M =  .08  -.14  -.12  -.18   .06  -.12  -.28   .64
M[-8]: .08
M[4]: .06
M[7]: .64
M[-6]: -.12
M[-7]: -.14

W = ((67, 35, 53, 27, 80, 65, 48, 41, 40, 68, 60, 30, 61, 31), (16, 19, 39, 74, 49, 37, 73, 81, 78, 70, 33, 73, 77, 38), (18, 39, 43, 71, 34, 28, 74, 76, 69, 63, 29, 74, 74, 56), (34, 68, 12, 74, 35, 7, 59, 39, 65, 42, 13, 70, 46, 93), (6, 59, 77, 48, 41, 74, 59, 77, 25, 71, 72, 37, 63, 66), (18, 15, 42, 67, 67, 36, 91, 82, 71, 95, 39, 71, 94, 56), (66, 47, 5, 71, 53, 7, 51, 28, 69, 40, 13, 68, 43, 42))
W[0][-14] => 67
W[2][9] => 63
W[6] => [66, 47, 5, 71, 53, 7, 51, 28, 69, 40, 13, 68, 43, 42]
W[4][11] => 37
W[2] => [18, 39, 43, 71, 34, 28, 74, 76, 69, 63, 29, 74, 74, 56]
W[-1][-14] => 66
W[-1][-2] => 43
W[4][2] => 77
W[1][-3] => 73
W[4][3] => 48
W[5][3] => 67
W[3] => [34, 68, 12, 74, 35, 7, 59, 39, 65, 42, 13, 70, 46, 93]
W[0][-10] => 80
W[:, -11] => [27, 74, 71, 74, 48, 67, 71]
W[-2] => [18, 15, 42, 67, 67, 36, 91, 82, 71, 95, 39, 71, 94, 56]
W[1][-7] => 81
W[0][9] => 68
W[-3][-13] => 59
W[-6][8] => 78
W[:, -14] => [67, 16, 18, 34, 6, 18, 66]
W[1][5] => 37
W[-4][3] => 74
W[3][-13] => 68
W[-7][-1] => 31
W[-1][8] => 69
W[-3] => [6, 59, 77, 48, 41, 74, 59, 77, 25, 71, 72, 37, 63, 66]
W[5][13] => 56
W[-1][-9] => 7
W[-2][-14] => 18
W[5][8] => 71
W[:, -8] => [48, 73, 74, 59, 59, 91, 51]

B =
array([-.09,  .04, -.03,  .02,  .16,  .01,  .28, -.21,  .22, -.41, -.72,
       -.76, -.38])
B[0]: -.09
B[1]: .04
B[2]: -.03
B[10]: -.72
B[5]: .01
B[12]: -.38
B[7]: -.21
B[6]: .28
B[11]: -.76

grid =
-.17   .34  -.41   .05  -.33   .39   .14   .35  -.28   .41  -.41  -.20   .07   .27  -.34
 .44  -.06  -.47  -.19  -.43   .23   .16  -.14   .43   .25  -.59  -.49   .35   .22   .15
 .20  -.23   .36  -.30   .03  -.37   .38  -.27   .14  -.38   .44  -.11  -.32   .17   .30
 .55   .15  -.20  -.12  -.07  -.26  -.03   .24   .33  -.34  -.06   .08  -.20  -.01   .28
-.06  -.29   .40  -.47  -.17  -.38   .34  -.40   .02  -.34   .30  -.41  -.38   .09   .13
-.53  -.15   .20   .05  -.09   .26   .11  -.31  -.36   .39   .01  -.19   .23   .14  -.35
grid[0][0] -> -.17
grid[1][1] -> -.06
grid[3] -> [.55, .15, -.20, -.12, -.07, -.26, -.03, .24, .33, -.34, -.06, .08, -.20, -.01, .28]
grid[3][1] -> .15
grid[2][4] -> .03
grid[0][7] -> .35
grid[1][5] -> .23
grid[1][2] -> -.47
grid[5] -> [-.53, -.15, .20, .05, -.09, .26, .11, -.31, -.36, .39, .01, -.19, .23, .14, -.35]
grid[4][4] -> -.17
grid[0][9] -> .41
grid[2][1] -> -.23
grid[5][5] -> .26
grid[3][3] -> -.12
grid[5][14] -> -.35
grid[2][5] -> -.37
grid[4][3] -> -.47
grid[5][8] -> -.36
grid[0][8] -> -.28
grid[5][6] -> .11
grid[:, 5] -> [.39, .23, -.37, -.26, -.38, .26]
grid[5][4] -> -.09
grid[4][7] -> -.40
grid[:, 1] -> [.34, -.06, -.23, .15, -.29, -.15]
grid[0][10] -> -.41
grid[:, 2] -> [-.41, -.47, .36, -.20, .40, .20]
grid[:, 4] -> [-.33, -.43, .03, -.07, -.17, -.09]
grid[:, 3] -> [.05, -.19, -.30, -.12, -.47, .05]
grid[4][6] -> .34
grid[1][3] -> -.19
grid[:, 6] -> [.14, .16, .38, -.03, .34, .11]
grid[4][14] -> .13
grid[1][8] -> .43
grid[1][12] -> .35
grid[1][9] -> .25
grid[3][10] -> -.06
grid[0][4] -> -.33

X =
99,390,455,883,495,148,837,360
118,390,422,883,499,196,801,319
189,405,452,906,434,196,855,335
189,356,497,901,418,164,793,360
201,322,452,858,418,196,837,360
189,356,428,883,418,249,837,373
166,302,452,912,418,196,866,408
189,356,434,883,418,207,837,360
189,385,452,892,418,287,837,354
189,415,401,883,405,271,852,346
181,410,452,875,422,196,888,368
189,312,452,950,405,201,790,352
189,351,452,883,418,169,837,360
X[0,0] => 99
X[-11,3] => 906
X[-6,-5] => 883
X[4,-6] => 452
X[-3,5] => 196
X[11] => [189, 312, 452, 950, 405, 201, 790, 352]
X[-6,0] => 189
X[-9,4] => 418
X[-11,4] => 434
X[1,6] => 801
X[7,2] => 434
X[:, 3] => [883, 883, 906, 901, 858, 883, 912, 883, 892, 883, 875, 950, 883]
X[:, -4] => [495, 499, 434, 418, 418, 418, 418, 418, 418, 405, 422, 405, 418]
X[8,-5] => 892
X[5,-1] => 373
X[-12,-5] => 883
X[-1,-4] => 418
X[:, -2] => [837, 801, 855, 793, 837, 837, 866, 837, 837, 852, 888, 790, 837]
X[12,-8] => 189
X[6] => [166, 302, 452, 912, 418, 196, 866, 408]
X[-12,-4] => 499
X[:, 5] => [148, 196, 196, 164, 196, 249, 196, 207, 287, 271, 196, 201, 169]
X[9,-8] => 189
X[-6] => [189, 356, 434, 883, 418, 207, 837, 360]
X[10,3] => 875
X[5,-6] => 428
X[-8] => [189, 356, 428, 883, 418, 249, 837, 373]
X[-4,-3] => 271
X[0,-3] => 148
X[-3,2] => 452
X[9] => [189, 415, 401, 883, 405, 271, 852, 346]
